Below are the code and all the weights of a small trained network. Each question names an input and a class and asks about switching units off, where a switched-off unit gives its printed mean instead of its output.

import numpy as np


def w(rows, s, z=0):
    codes = np.array(rows[::2]) - 128.0
    scale = np.full(codes.shape[1], s)
    scale[-1] = z or s
    return codes * scale


def f(y):
    return y / 2 * (1 + np.tanh(0.7978845608 * (y + 0.044715 * y**3)))


def log_softmax(a):
    a = a - a.max(-1, keepdims=True)
    return a - np.log(np.exp(a).sum(-1, keepdims=True))


def net(x, mask):
    res = np.array(x, float).reshape(1, 6) / 4 @ E
    y = f(res @ A[0][:, :-1].T + A[0][:, -1])
    res = res + np.where(mask, y, B[0][:, -1]) @ B[0][:, :-1]
    return log_softmax(res[-1] @ U[:, :-1].T + U[:, -1])


A, B = {}, {}
E = w([
[255,174,144],'x0',
[128,128,130],'x1',
[87,203,210],'x2',
[148,51,198],'x3',
[128,128,128],'x4',
[128,126,129],'x5',
],0.0089)
A[0] = w([
[63,109,119,95],'N1',
[159,7,231,59],'N2',
[118,195,192,94],'N3',
[173,50,43,8],'N4',
[112,176,80,61],'N5',
[109,165,169,80],'N6',
[105,171,175,77],'N7',
[181,162,122,81],'N8',
[176,157,140,79],'N9',
[67,101,123,105],'N10',
[200,160,140,56],'N11',
[110,226,16,44],'N12',
[204,158,142,47],'N13',
[143,90,76,73],'N14',
[171,91,9,101],'N15',
[58,107,124,82],'N16',
[166,143,137,92],'N17',
[150,54,162,75],'N18',
[103,124,101,89],'N19',
[110,177,187,96],'N20',
[208,163,141,48],'N21',
[111,193,48,72],'N22',
[69,107,123,95],'N23',
[50,54,153,100],'N24',
[129,121,127,82],'N25',
[128,127,127,124],'N26',
[149,53,199,66],'N27',
[91,180,192,90],'N28',
[132,95,71,81],'N29',
[136,103,147,84],'N30',
[80,113,119,83],'N31',
[127,128,125,84],'N32',
[242,126,219,129],'N33',
[70,226,192,82],'N34',
[60,106,121,73],'N35',
[106,173,183,88],'N36',
[106,178,181,91],'N37',
[192,136,140,48],'N38',
[69,110,117,94],'N39',
[127,133,116,131],'N40',
[92,165,34,91],'N41',
[61,109,120,99],'N42',
[135,87,57,91],'N43',
],0.011,0.016)
B[0] = w([
[208,155,88,144],'N1',
[118,221,248,168],'N2',
[151,63,125,168],'N3',
[183,17,103,131],'N4',
[152,184,195,121],'N5',
[152,111,140,125],'N6',
[172,99,152,131],'N7',
[140,162,87,131],'N8',
[156,132,97,126],'N9',
[205,167,89,149],'N10',
[171,152,76,132],'N11',
[99,225,254,169],'N12',
[193,167,82,130],'N13',
[185,100,160,124],'N14',
[150,47,166,200],'N15',
[188,152,84,140],'N16',
[151,144,115,121],'N17',
[135,140,201,129],'N18',
[177,149,149,115],'N19',
[161,62,127,154],'N20',
[176,156,69,134],'N21',
[121,184,218,151],'N22',
[190,159,96,138],'N23',
[160,168,81,173],'N24',
[155,143,167,103],'N25',
[131,129,130,123],'N26',
[144,182,212,137],'N27',
[182,63,143,161],'N28',
[191,109,161,127],'N29',
[151,144,159,108],'N30',
[182,158,115,122],'N31',
[190,152,213,103],'N32',
[135,152,59,254],'N33',
[184,63,165,198],'N34',
[181,158,88,133],'N35',
[180,52,138,143],'N36',
[163,75,137,148],'N37',
[196,151,117,121],'N38',
[205,157,101,138],'N39',
[126,126,135,134],'N40',
[159,141,203,168],'N41',
[214,155,85,149],'N42',
[205,95,183,145],'N43',
],0.0095,0.0067)
U = w([
[202,189,55,76],'0',
[171,25,161,83],'1',
[109,209,221,104],'2',
[107,123,106,212],'3',
[105,124,110,205],'4',
[109,124,107,200],'5',
[6,98,63,4],'6',
],0.011,0.02)

Each question gives the input, the list of numbers given to net, and the class t.
The units are the neurons (one row each of A and B). Each row of codes is followed by its name. A weight is (code - 128) times the scale printed after its matrix; where a second scale follows, it is the last column's (A, B and U).
mask holds one flag per neuron, in row order. A switched-off neuron (its flag False) gives its mean, the last column of its row in B, instead of its output. The means were averaged over made-up inputs and are rounded, as every weight is.
A unit's drop is (log p(t) with every unit on - log p(t) with that unit switched off) / (log p(t) with every unit on - log p(t) with every unit switched off).
The circuit of an input: a set's keep is (log p(t) with only the set's units on - log p(t) with every unit switched off) / (log p(t) with every unit on - log p(t) with every unit switched off). Starting from the 12 units with the biggest drops (on a tie, the unit counted first), units are removed one at a time, each time the one whose removal leaves the highest keep (on an exact tie, the one counted first), for as long as the keep stays at least 0.8.
circuit, biggest first: the units of the circuit, biggest drop first
k most important neurons: the k neurons with the biggest drops, biggest first
drop when u is switched off: that unit's drop, to one decimal
input [6,3,-5,-8,-3,-7], class 2: circuit, biggest first : [N12, N22]
input [-6,-1,3,8,4,0], class 2: 2 most important neurons : [N2, N27]
input [-1,3,-7,8,0,2], class 2: circuit, biggest first : [N2]
input [-5,-4,-5,7,2,-3], class 2: circuit, biggest first : [N2, N27]
input [-4,-2,-1,6,-6,-5], class 2: circuit, biggest first : [N2, N27]
input [-5,-7,-4,-8,7,3], class 2: circuit, biggest first : [N12, N41]
input [5,3,7,-2,6,-4], class 1: circuit, biggest first : [N34, N3, N20]
input [7,8,8,-4,-7,-5], class 1: circuit, biggest first : [N34, N3]
input [-5,-8,6,-8,-3,7], class 2: 3 most important neurons : [N12, N22, N41]
input [-3,6,-6,-6,5,-6], class 1: circuit, biggest first : [N15, N43]
input [7,-4,-7,-8,-3,7], class 2: circuit, biggest first : [N12, N22]
input [0,6,7,2,4,-4], class 1: drop when N34 is switched off : 0.1
input [-3,-7,6,-7,3,-7], class 2: drop when N22 is switched off : 0.3
input [5,-1,-8,-7,-3,7], class 1: circuit, biggest first : [N15]
input [6,-6,7,-6,3,-2], class 1: drop when N3 is switched off : 0.2
input [6,-5,-1,7,-3,7], class 2: drop when N27 is switched off : 0.2
input [4,1,7,-7,-2,-7], class 1: 2 most important neurons : [N34, N3]
